Below are the code and all the weights of a small trained network. Each question names an input and a target symbol and asks about switching units off, where a switched-off unit gives its printed mean instead of its output.

import numpy as np


def w(rows, s, z=0):
    codes = np.array(rows[::2]) - 128.0
    scale = np.full(codes.shape[1], s)
    scale[-1] = z or s
    return codes * scale


def norm(h):
    return h / np.sqrt((h * h).mean(-1, keepdims=True) + 1e-5)


def f(y):
    return y / 2 * (1 + np.tanh(0.7978845608 * (y + 0.044715 * y**3)))


def softmax(a):
    e = np.exp(a - a.max(-1, keepdims=True))
    return e / e.sum(-1, keepdims=True)


def log_softmax(a):
    a = a - a.max(-1, keepdims=True)
    return a - np.log(np.exp(a).sum(-1, keepdims=True))


def net(x, mask):
    ids = ['βγδεζηλπστφω'.index(c) for c in x.split()]
    T = len(ids)
    res = E[ids] + P[:T]
    r = norm(res)
    for j in range(3):
        rows = slice(2 * j, 2 * j + 2)
        q, k, v = (r @ M[0][rows].T for M in (Q, K, V))
        z = softmax(np.where(np.tri(T) > 0, q @ k.T / 2**0.5, -1e9)) @ v
        o = O[0][rows]
        res = res + np.where(mask[j], z, o[:, -1]) @ o[:, :-1]
    y = f(norm(res) @ A[0][:, :-1].T + A[0][:, -1])
    res = res + np.where(mask[3:7], y, B[0][:, -1]) @ B[0][:, :-1]
    return log_softmax(norm(res)[-1] @ U[:, :-1].T + U[:, -1])


Q, K, V, O, A, B = {}, {}, {}, {}, {}, {}
E = w([
[159,201,122,104],'β',
[77,61,97,164],'γ',
[104,113,234,151],'δ',
[121,168,116,57],'ε',
[132,130,239,164],'ζ',
[105,98,102,213],'η',
[123,130,233,167],'λ',
[128,135,239,160],'π',
[78,118,112,56],'σ',
[130,145,253,124],'τ',
[146,159,116,215],'φ',
[127,134,243,165],'ω',
],0.0051)
P = w([
[133,127,171,130],'0',
[72,184,187,141],'1',
[141,120,156,128],'2',
[66,186,169,141],'3',
[148,113,147,123],'4',
[67,182,150,143],'5',
[153,109,137,120],'6',
[72,174,133,143],'7',
[151,111,123,117],'8',
[80,165,115,141],'9',
[190,92,87,89],'10',
[77,157,97,147],'11',
[112,2,235,195],'12',
],0.0079)
Q[0] = w([
[87,150,118,189],'H1',
[126,147,93,136],'H1',
[79,153,167,191],'H2',
[178,77,167,151],'H2',
[6,174,170,135],'H3',
[111,184,82,117],'H3',
],0.02)
K[0] = w([
[91,151,169,106],'H1',
[72,151,127,143],'H1',
[138,132,58,113],'H2',
[185,75,164,99],'H2',
[130,146,5,126],'H3',
[58,177,116,146],'H3',
],0.021)
V[0] = w([
[127,234,150,164],'H1',
[139,185,50,200],'H1',
[87,36,85,115],'H2',
[114,179,85,2],'H2',
[225,208,80,223],'H3',
[204,235,126,71],'H3',
],0.0086)
O[0] = w([
[166,75,179,99,205],'H1',
[116,152,255,171,2],'H1',
[37,138,144,109,49],'H2',
[145,193,150,46,46],'H2',
[209,199,102,190,84],'H3',
[243,125,62,101,115],'H3',
],0.009,0.0059)
A[0] = w([
[178,160,162,74,225],'N1',
[1,235,184,251,2],'N2',
[61,63,136,214,151],'N3',
[208,243,137,238,138],'N4',
],0.0084,0.0033)
B[0] = w([
[93,170,108,134,156],'N1',
[168,200,100,147,137],'N2',
[141,164,99,144,254],'N3',
[101,88,250,140,197],'N4',
],0.016,0.0055)
U = w([
[245,172,167,89,154],'β',
[8,202,112,182,146],'γ',
[41,20,76,180,49],'δ',
[163,215,79,41,221],'ε',
[144,126,99,149,57],'ζ',
[130,254,95,205,196],'η',
[140,132,93,158,76],'λ',
[165,116,90,152,66],'π',
[35,119,147,34,213],'σ',
[197,42,93,66,33],'τ',
[113,109,237,199,250],'φ',
[148,127,102,150,34],'ω',
],0.0093,0.0024)

Each question gives the input, a string of symbols that net reads in full, and the target symbol t.
The units are the heads (2 rows each of Q, K, V and O) and the neurons (one row each of A and B). Each row of codes is followed by its name. A weight is (code - 128) times the scale printed after its matrix; where a second scale follows, it is the last column's (O, A, B and U).
mask holds one flag per unit, heads first, then neurons. A switched-off unit (its flag False) gives its mean, the last column of its rows in O or B, instead of its output. The means were averaged over made-up inputs and are rounded, as every weight is.
A unit's drop is (log p(t) with every unit on - log p(t) with that unit switched off) / (log p(t) with every unit on - log p(t) with every unit switched off).
The circuit of an input: a set's keep is (log p(t) with only the set's units on - log p(t) with every unit switched off) / (log p(t) with every unit on - log p(t) with every unit switched off). Starting from all 7 units, units are removed one at a time, each time the one whose removal leaves the highest keep (on an exact tie, the one counted first), for as long as the keep stays at least 0.8.
units of the circuit, in order: the units of the circuit, biggest drop first
unit that matters most: the unit with the biggest drop
top k neurons: the k neurons with the biggest drops, biggest first
which heads matter: for each layer, one digit per head in row order, 1 if its drop is at least 0.15 and else 0, layers parted by /
input λ δ ω δ ω β δ δ λ δ ε σ φ, target ε: units of the circuit, in order => (H2, N4)
input φ δ τ σ δ γ π λ, target γ: units of the circuit, in order => (N2, H3)
input τ τ τ τ τ ω σ δ η φ δ π, target φ: units of the circuit, in order => (H3, N4)
input δ φ τ σ φ δ δ λ ω δ φ ω, target φ: unit that matters most => H3
input δ λ δ δ δ β φ β τ, target φ: which heads matter => 100
input σ λ δ σ ζ λ τ λ ζ σ, target σ: which heads matter => 011
input δ δ δ, target δ: which heads matter => 001
input τ δ ε δ δ τ δ π δ δ ω, target δ: top 2 neurons => (N2, N1)
input δ δ δ δ, target δ: units of the circuit, in order => (H3, N4, H2)
input η π η δ π γ, target γ: units of the circuit, in order => (H3, N2)
input φ δ η τ, target η: units of the circuit, in order => (N2, H3)
input γ ε δ, target γ: units of the circuit, in order => (H3, N2, H1)
input λ π δ φ γ φ λ δ δ δ η δ τ, target η: which heads matter => 010
input σ β δ δ δ τ λ φ δ ζ σ λ φ, target σ: unit that matters most => H2
input σ τ δ δ ω τ ε φ φ τ δ σ ω, target δ: units of the circuit, in order => (H2, H1, N4)
input φ φ τ δ γ τ, target γ: top 2 neurons => (N2, N4)
input δ φ δ δ β π φ π φ τ τ ω ε, target τ: top 3 neurons => (N3, N4, N2)
input π σ τ ω, target σ: which heads matter => 011
input τ β ε ε λ, target ε: top 2 neurons => (N1, N4)
input ε τ δ β σ ω τ δ δ φ ε λ, target ε: units of the circuit, in order => (H2)
input τ η φ φ λ φ, target φ: which heads matter => 000
input β ζ δ τ δ τ φ δ η δ, target η: units of the circuit, in order => (H3, N2)
